Below are the code and all the weights of a small trained network. Each question names an input and a class and asks about switching units off, where a switched-off unit gives its printed mean instead of its output.

import numpy as np


def w(rows, s, z=0):
    codes = np.array(rows[::2]) - 128.0
    scale = np.full(codes.shape[1], s)
    scale[-1] = z or s
    return codes * scale


def f(y):
    return y / 2 * (1 + np.tanh(0.7978845608 * (y + 0.044715 * y**3)))


def log_softmax(a):
    a = a - a.max(-1, keepdims=True)
    return a - np.log(np.exp(a).sum(-1, keepdims=True))


def net(x, mask):
    res = np.array(x, float).reshape(1, 8) / 4 @ E
    y = f(res @ A[0][:, :-1].T + A[0][:, -1])
    res = res + np.where(mask, y, B[0][:, -1]) @ B[0][:, :-1]
    return log_softmax(res[-1] @ U[:, :-1].T + U[:, -1])


A, B = {}, {}
E = w([
[119,27,36],'x0',
[118,142,83],'x1',
[135,144,151],'x2',
[72,191,2],'x3',
[88,118,122],'x4',
[39,170,147],'x5',
[75,65,147],'x6',
[112,173,142],'x7',
],0.0068)
A[0] = w([
[38,166,208,224],'N0',
[104,102,148,68],'N1',
[140,169,96,45],'N2',
[251,131,131,60],'N3',
[131,126,76,254],'N4',
[61,202,38,85],'N5',
[176,186,177,187],'N6',
[101,167,77,97],'N7',
[233,143,113,60],'N8',
[91,156,93,132],'N9',
[112,159,96,167],'N10',
[106,146,225,152],'N11',
[101,4,89,94],'N12',
],0.013,0.0048)
B[0] = w([
[184,162,213,254],'N0',
[93,133,99,125],'N1',
[100,141,85,129],'N2',
[80,72,172,182],'N3',
[223,152,150,211],'N4',
[106,212,103,233],'N5',
[181,102,148,217],'N6',
[131,160,100,170],'N7',
[53,73,141,163],'N8',
[139,154,133,170],'N9',
[159,147,112,168],'N10',
[140,166,177,224],'N11',
[119,105,4,225],'N12',
],0.029,0.0077)
U = w([
[173,11,156,186],'0',
[2,158,132,62],'1',
[128,189,88,168],'2',
[211,66,39,105],'3',
[165,142,188,172],'4',
[140,41,81,172],'5',
[71,121,93,77],'6',
[25,146,128,1],'7',
],0.009,0.0074)

Each question gives the input, the list of numbers given to net, and the class t.
The units are the neurons (one row each of A and B). Each row of codes is followed by its name. A weight is (code - 128) times the scale printed after its matrix; where a second scale follows, it is the last column's (A, B and U).
mask holds one flag per neuron, in row order. A switched-off neuron (its flag False) gives its mean, the last column of its row in B, instead of its output. The means were averaged over made-up inputs and are rounded, as every weight is.
A unit's drop is (log p(t) with every unit on - log p(t) with that unit switched off) / (log p(t) with every unit on - log p(t) with every unit switched off).
The circuit of an input: a set's keep is (log p(t) with only the set's units on - log p(t) with every unit switched off) / (log p(t) with every unit on - log p(t) with every unit switched off). Starting from the 12 units with the biggest drops (on a tie, the unit counted first), units are removed one at a time, each time the one whose removal leaves the highest keep (on an exact tie, the one counted first), for as long as the keep stays at least 0.8.
circuit, biggest first: the units of the circuit, biggest drop first
top k neurons: the k neurons with the biggest drops, biggest first
drop when u is switched off: that unit's drop, to one decimal
input [3,-8,-7,3,-4,-7,2,5], class 5: circuit, biggest first	N0, N6, N5
input [8,8,7,-3,7,0,5,1], class 3: circuit, biggest first	N12
input [4,-7,-8,6,-6,-8,-4,3], class 0: top 3 neurons	N3, N8, N4
input [2,-5,-7,-7,6,-2,6,5], class 5: circuit, biggest first	N12, N4
input [5,4,-6,2,-7,-4,-7,-6], class 5: circuit, biggest first	N8, N0
input [8,-8,2,-2,1,-6,-6,5], class 0: top 2 neurons	N3, N5
input [0,-8,-8,-1,-2,-7,8,-6], class 3: drop when N12 is switched off	1.0
input [6,-2,0,-8,-6,6,6,-1], class 3: drop when N5 is switched off	0.1
input [3,-6,5,1,-7,-4,5,-4], class 3: drop when N12 is switched off	0.8
input [7,-1,-4,-6,-5,7,-8,-4], class 3: top 2 neurons	N0, N11
